Below are the code and all the weights of a small trained network. Each question names an input and a class and asks about switching units off, where a switched-off unit gives its printed mean instead of its output.

import numpy as np


def w(rows, s, z=0):
    codes = np.array(rows[::2]) - 128.0
    scale = np.full(codes.shape[1], s)
    scale[-1] = z or s
    return codes * scale


def f(y):
    return y / 2 * (1 + np.tanh(0.7978845608 * (y + 0.044715 * y**3)))


def log_softmax(a):
    a = a - a.max(-1, keepdims=True)
    return a - np.log(np.exp(a).sum(-1, keepdims=True))


def net(x, mask):
    res = np.array(x, float).reshape(1, 7) / 4 @ E
    y = f(res @ A[0][:, :-1].T + A[0][:, -1])
    res = res + np.where(mask, y, B[0][:, -1]) @ B[0][:, :-1]
    return log_softmax(res[-1] @ U[:, :-1].T + U[:, -1])


A, B = {}, {}
E = w([
[135,133,124,128,132],'x0',
[135,132,125,127,130],'x1',
[107,70,2,112,98],'x2',
[131,128,127,132,134],'x3',
[203,75,151,229,54],'x4',
[125,127,130,128,125],'x5',
[48,218,85,227,124],'x6',
],0.012)
A[0] = w([
[157,95,152,35,137,196],'N0',
[70,189,103,186,133,166],'N1',
[200,51,161,149,90,139],'N2',
[121,97,72,123,114,180],'N3',
[157,120,127,251,68,71],'N4',
[130,168,230,136,145,254],'N5',
],0.024,0.0093)
B[0] = w([
[71,61,226,148,101,250],'N0',
[20,189,149,148,146,239],'N1',
[234,178,5,100,152,236],'N2',
[98,97,89,154,67,186],'N3',
[129,5,233,79,101,240],'N4',
[230,213,222,124,181,250],'N5',
],0.024)
U = w([
[178,117,231,122,131,212],'0',
[102,45,121,111,33,253],'1',
[116,247,148,134,184,13],'2',
[28,154,12,146,125,123],'3',
[241,164,111,105,169,51],'4',
[183,70,2,144,88,25],'5',
],0.0098,0.0055)

Each question gives the input, the list of numbers given to net, and the class t.
The units are the neurons (one row each of A and B). Each row of codes is followed by its name. A weight is (code - 128) times the scale printed after its matrix; where a second scale follows, it is the last column's (A, B and U).
mask holds one flag per neuron, in row order. A switched-off neuron (its flag False) gives its mean, the last column of its row in B, instead of its output. The means were averaged over made-up inputs and are rounded, as every weight is.
A unit's drop is (log p(t) with every unit on - log p(t) with that unit switched off) / (log p(t) with every unit on - log p(t) with every unit switched off).
The circuit of an input: a set's keep is (log p(t) with only the set's units on - log p(t) with every unit switched off) / (log p(t) with every unit on - log p(t) with every unit switched off). Starting from all 6 units, units are removed one at a time, each time the one whose removal leaves the highest keep (on an exact tie, the one counted first), for as long as the keep stays at least 0.8.
circuit, biggest first: the units of the circuit, biggest drop first
most important unit: the unit with the biggest drop
k most important neurons: the k neurons with the biggest drops, biggest first
drop of u: that unit's drop, to one decimal
input [-2,8,-6,-3,-1,8,7], class 2: circuit, biggest first => N1
input [0,3,4,-5,1,4,-4], class 5: 2 most important neurons => N4, N2
input [-1,6,5,3,7,-7,0], class 5: 2 most important neurons => N2, N0
input [-4,5,3,-3,3,-8,-8], class 5: circuit, biggest first => N2, N5
input [-5,5,4,2,1,-3,0], class 5: 2 most important neurons => N0, N1
input [2,-4,2,2,3,-7,-4], class 5: circuit, biggest first => N5, N2
input [-7,-1,1,7,-7,-2,1], class 3: circuit, biggest first => N5, N4
input [0,6,5,-6,-3,-5,1], class 3: 2 most important neurons => N4, N5
input [-1,-2,1,1,0,5,7], class 3: 2 most important neurons => N5, N1
input [-7,3,-5,8,5,-1,0], class 4: 2 most important neurons => N2, N0
input [0,1,2,-7,7,-3,6], class 1: 2 most important neurons => N5, N4
input [-2,-8,5,3,-5,-2,2], class 3: 2 most important neurons => N5, N4
input [8,0,6,-7,3,-1,5], class 1: 2 most important neurons => N4, N5
input [-6,2,8,-5,7,1,8], class 1: most important unit => N4
input [-2,3,-7,-3,1,5,-4], class 4: 2 most important neurons => N2, N4
input [7,1,7,0,-3,1,1], class 3: 2 most important neurons => N4, N0
input [-8,-7,-7,7,8,6,0], class 4: 2 most important neurons => N2, N0
input [2,0,3,5,3,-3,-4], class 5: 2 most important neurons => N5, N2
input [-2,-8,-1,-5,0,-8,4], class 2: 2 most important neurons => N0, N1
input [-7,-4,2,-8,-5,2,-8], class 1: circuit, biggest first => N5
input [-3,-3,3,0,1,3,-8], class 5: 3 most important neurons => N2, N4, N5
input [7,3,4,-4,0,0,1], class 3: drop of N5 => 0.3
input [6,-8,2,8,-1,-3,-3], class 1: drop of N2 => 0.0
input [8,-2,-5,1,7,0,-3], class 4: drop of N2 => 1.4
input [-8,3,6,-1,-5,-8,0], class 1: drop of N1 => 0.1
